Below is a small trained network, with its code and all its weights. Each question gives an input and a target symbol and asks what happens when units are switched off, that is, made to give their printed mean instead of their output.

import numpy as np


def w(rows, s, z=0):
    codes = np.array(rows[::2]) - 128.0
    scale = np.full(codes.shape[1], s)
    scale[-1] = z or s
    return codes * scale


def f(y):
    return y / 2 * (1 + np.tanh(0.7978845608 * (y + 0.044715 * y**3)))


def softmax(a):
    e = np.exp(a - a.max(-1, keepdims=True))
    return e / e.sum(-1, keepdims=True)


def log_softmax(a):
    a = a - a.max(-1, keepdims=True)
    return a - np.log(np.exp(a).sum(-1, keepdims=True))


def net(x, mask):
    ids = ['βγεζλξψω'.index(c) for c in x.split()]
    T = len(ids)
    res = E[ids] + P[:T]
    q, k, v = (res @ M[0].T for M in (Q, K, V))
    z = softmax(np.where(np.tri(T) > 0, q @ k.T / 4**0.5, -1e9)) @ v
    res = res + np.where(mask[0], z, O[0][:, -1]) @ O[0][:, :-1]
    y = f(res @ A[0][:, :-1].T + A[0][:, -1])
    res = res + np.where(mask[1:9], y, B[0][:, -1]) @ B[0][:, :-1]
    return log_softmax(res[-1] @ U[:, :-1].T + U[:, -1])


Q, K, V, O, A, B = {}, {}, {}, {}, {}, {}
E = w([
[197,31,83,80,125,100,147,163,255,167,192,118],'β',
[83,52,166,160,91,110,151,60,117,206,49,199],'γ',
[187,108,184,117,108,98,129,67,81,151,105,163],'ε',
[163,122,126,157,101,146,161,53,122,204,59,35],'ζ',
[125,99,126,58,153,206,145,115,83,176,84,125],'λ',
[113,98,180,139,167,134,138,196,97,142,77,75],'ξ',
[149,129,71,187,128,132,190,142,85,67,65,136],'ψ',
[238,189,170,147,176,147,136,134,135,106,119,148],'ω',
],0.0079)
P = w([
[60,111,157,158,61,192,84,89,102,123,176,92],'0',
[107,131,167,122,23,164,206,131,81,166,117,136],'1',
[156,101,142,202,78,194,137,148,102,206,132,189],'2',
[119,62,181,134,136,183,172,71,143,62,99,124],'3',
[103,158,146,89,122,116,243,126,98,162,126,129],'4',
[167,107,118,186,153,160,155,143,121,199,108,185],'5',
[138,79,147,111,194,146,178,79,162,58,62,125],'6',
[128,180,114,73,177,81,253,136,139,167,83,142],'7',
[194,106,81,146,180,109,137,164,129,189,41,179],'8',
[168,71,109,93,223,98,151,110,145,91,27,122],'9',
[153,119,88,78,226,56,189,144,104,153,75,135],'10',
],0.0053)
Q[0] = w([
[159,111,113,158,103,130,171,178,49,216,82,164],'head 0',
[31,197,77,96,84,63,15,112,110,121,170,98],'head 0',
[152,223,108,126,159,109,116,162,188,149,236,128],'head 0',
[114,108,133,77,147,73,251,120,85,148,93,122],'head 0',
],0.031)
K[0] = w([
[147,64,100,104,184,125,80,90,203,35,146,82],'head 0',
[89,72,149,181,4,202,73,119,104,123,207,125],'head 0',
[128,138,180,180,184,179,68,68,54,104,40,131],'head 0',
[185,39,63,179,131,127,67,179,142,192,120,167],'head 0',
],0.023)
V[0] = w([
[117,143,180,197,124,42,121,236,128,37,147,154],'head 0',
[164,167,224,28,189,159,67,142,122,153,115,181],'head 0',
[201,176,135,111,92,61,90,2,145,139,136,171],'head 0',
[185,229,71,164,172,181,144,164,75,42,105,110],'head 0',
],0.014)
O[0] = w([
[202,35,184,152,75,115,122,167,80,112,96,195,3],'head 0',
[75,218,165,117,28,198,92,118,141,99,88,153,151],'head 0',
[84,182,164,201,100,96,107,68,126,117,230,152,67],'head 0',
[106,92,158,134,98,186,255,144,95,164,163,97,49],'head 0',
],0.0087,0.0048)
A[0] = w([
[142,88,113,78,69,133,103,127,199,154,188,120,181],'neuron 0',
[157,147,166,212,123,6,153,72,179,134,130,122,115],'neuron 1',
[252,191,146,131,188,136,86,133,49,88,148,74,94],'neuron 2',
[113,143,161,141,57,168,161,132,91,105,127,110,49],'neuron 3',
[114,196,43,150,126,104,110,127,149,67,78,159,124],'neuron 4',
[127,166,165,96,150,116,89,119,141,170,49,111,169],'neuron 5',
[161,139,181,124,91,40,106,107,170,86,152,248,146],'neuron 6',
[86,175,128,202,163,95,110,233,138,62,139,85,253],'neuron 7',
],0.014,0.0021)
B[0] = w([
[178,121,77,107,70,77,136,137,217,88,184,116,137],'neuron 0',
[201,102,159,253,76,130,86,99,114,48,86,22,174],'neuron 1',
[90,196,183,91,47,222,195,111,124,141,133,105,166],'neuron 2',
[110,95,121,129,113,172,20,182,70,100,191,143,179],'neuron 3',
[81,59,53,152,188,144,209,139,63,177,204,112,231],'neuron 4',
[157,174,174,91,122,103,36,115,171,127,105,188,248],'neuron 5',
[6,136,189,99,103,55,223,204,168,110,109,206,160],'neuron 6',
[228,101,162,57,95,132,98,187,132,118,50,190,147],'neuron 7',
],0.011,0.014)
U = w([
[170,92,77,94,74,105,127,153,215,102,201,112,86],'β',
[113,34,105,185,203,44,51,143,111,113,122,175,2],'γ',
[67,189,209,138,47,126,217,108,158,113,128,123,115],'ε',
[191,144,127,193,112,149,96,30,112,125,127,28,115],'ζ',
[63,183,90,109,195,137,120,32,142,196,196,149,181],'λ',
[208,139,188,74,113,124,67,144,157,133,41,177,176],'ξ',
[181,61,100,133,162,154,255,156,42,147,92,113,187],'ψ',
[128,101,138,141,95,173,77,152,64,113,187,139,123],'ω',
],0.0038,0.0036)

Each question gives the input, a string of symbols that net reads in full, and the target symbol t.
The units are the heads (4 rows each of Q, K, V and O) and the neurons (one row each of A and B). Each row of codes is followed by its name. A weight is (code - 128) times the scale printed after its matrix; where a second scale follows, it is the last column's (O, A, B and U).
mask holds one flag per unit, heads first, then neurons. A switched-off unit (its flag False) gives its mean, the last column of its rows in O or B, instead of its output. The means were averaged over made-up inputs and are rounded, as every weight is.
A unit's drop is (log p(t) with every unit on - log p(t) with that unit switched off) / (log p(t) with every unit on - log p(t) with every unit switched off).
The circuit of an input: a set's keep is (log p(t) with only the set's units on - log p(t) with every unit switched off) / (log p(t) with every unit on - log p(t) with every unit switched off). Starting from all 9 units, units are removed one at a time, each time the one whose removal leaves the highest keep (on an exact tie, the one counted first), for as long as the keep stays at least 0.8.
units of the circuit, in order: the units of the circuit, biggest drop first
k most important neurons: the k neurons with the biggest drops, biggest first
drop when u is switched off: that unit's drop, to one decimal
input λ ζ λ λ ξ ξ β ε, target ε: units of the circuit, in order => neuron 6; head 0; neuron 2
input ω β λ ζ ε β, target ζ: units of the circuit, in order => head 0; neuron 1
input ζ β ξ, target ξ: units of the circuit, in order => neuron 7; head 0
input λ ψ λ λ ψ ω λ ε λ, target λ: 2 most important neurons => neuron 1; neuron 7
input λ λ ω ψ ψ ψ ε, target ψ: units of the circuit, in order => head 0
input ξ ε ψ γ β, target β: 2 most important neurons => neuron 0; neuron 4
input λ λ λ ε ε, target λ: units of the circuit, in order => head 0; neuron 1; neuron 4
input ω ε ε, target ω: 2 most important neurons => neuron 3; neuron 5
input ζ ε λ γ ξ ψ ξ ξ ε, target ξ: units of the circuit, in order => head 0; neuron 4
input γ ω ξ ε ζ ε, target ζ: units of the circuit, in order => neuron 1; head 0
input γ ζ ζ ε, target ζ: units of the circuit, in order => head 0; neuron 1
input ξ λ ω ε ε ω ξ γ ζ γ γ, target ζ: 2 most important neurons => neuron 1; neuron 6
input ψ ψ λ ε λ ξ ε γ ε γ, target ε: 2 most important neurons => neuron 6; neuron 3
input λ ξ ε ψ ε, target ψ: most important neuron => neuron 5
input ω ξ γ, target ω: 2 most important neurons => neuron 3; neuron 5
input λ ξ ε ζ β ω ε λ ε, target ε: 2 most important neurons => neuron 2; neuron 6
input γ ω ε γ ξ ξ, target ξ: 2 most important neurons => neuron 4; neuron 5
input λ ε λ γ ω γ γ ε γ, target ε: 2 most important neurons => neuron 6; neuron 4
input ψ ψ λ, target ψ: drop when neuron 5 is switched off => 0.3
input ω λ β ζ ε γ ζ ε ξ ψ, target ψ: drop when neuron 4 is switched off => 2.3
input λ ξ ξ ψ ξ ε ξ λ λ ξ γ, target ξ: drop when neuron 6 is switched off => 0.0
input ε ε λ λ ω ζ, target ω: drop when head 0 is switched off => 1.6
input ε β λ λ ξ ε γ, target γ: most important neuron => neuron 4
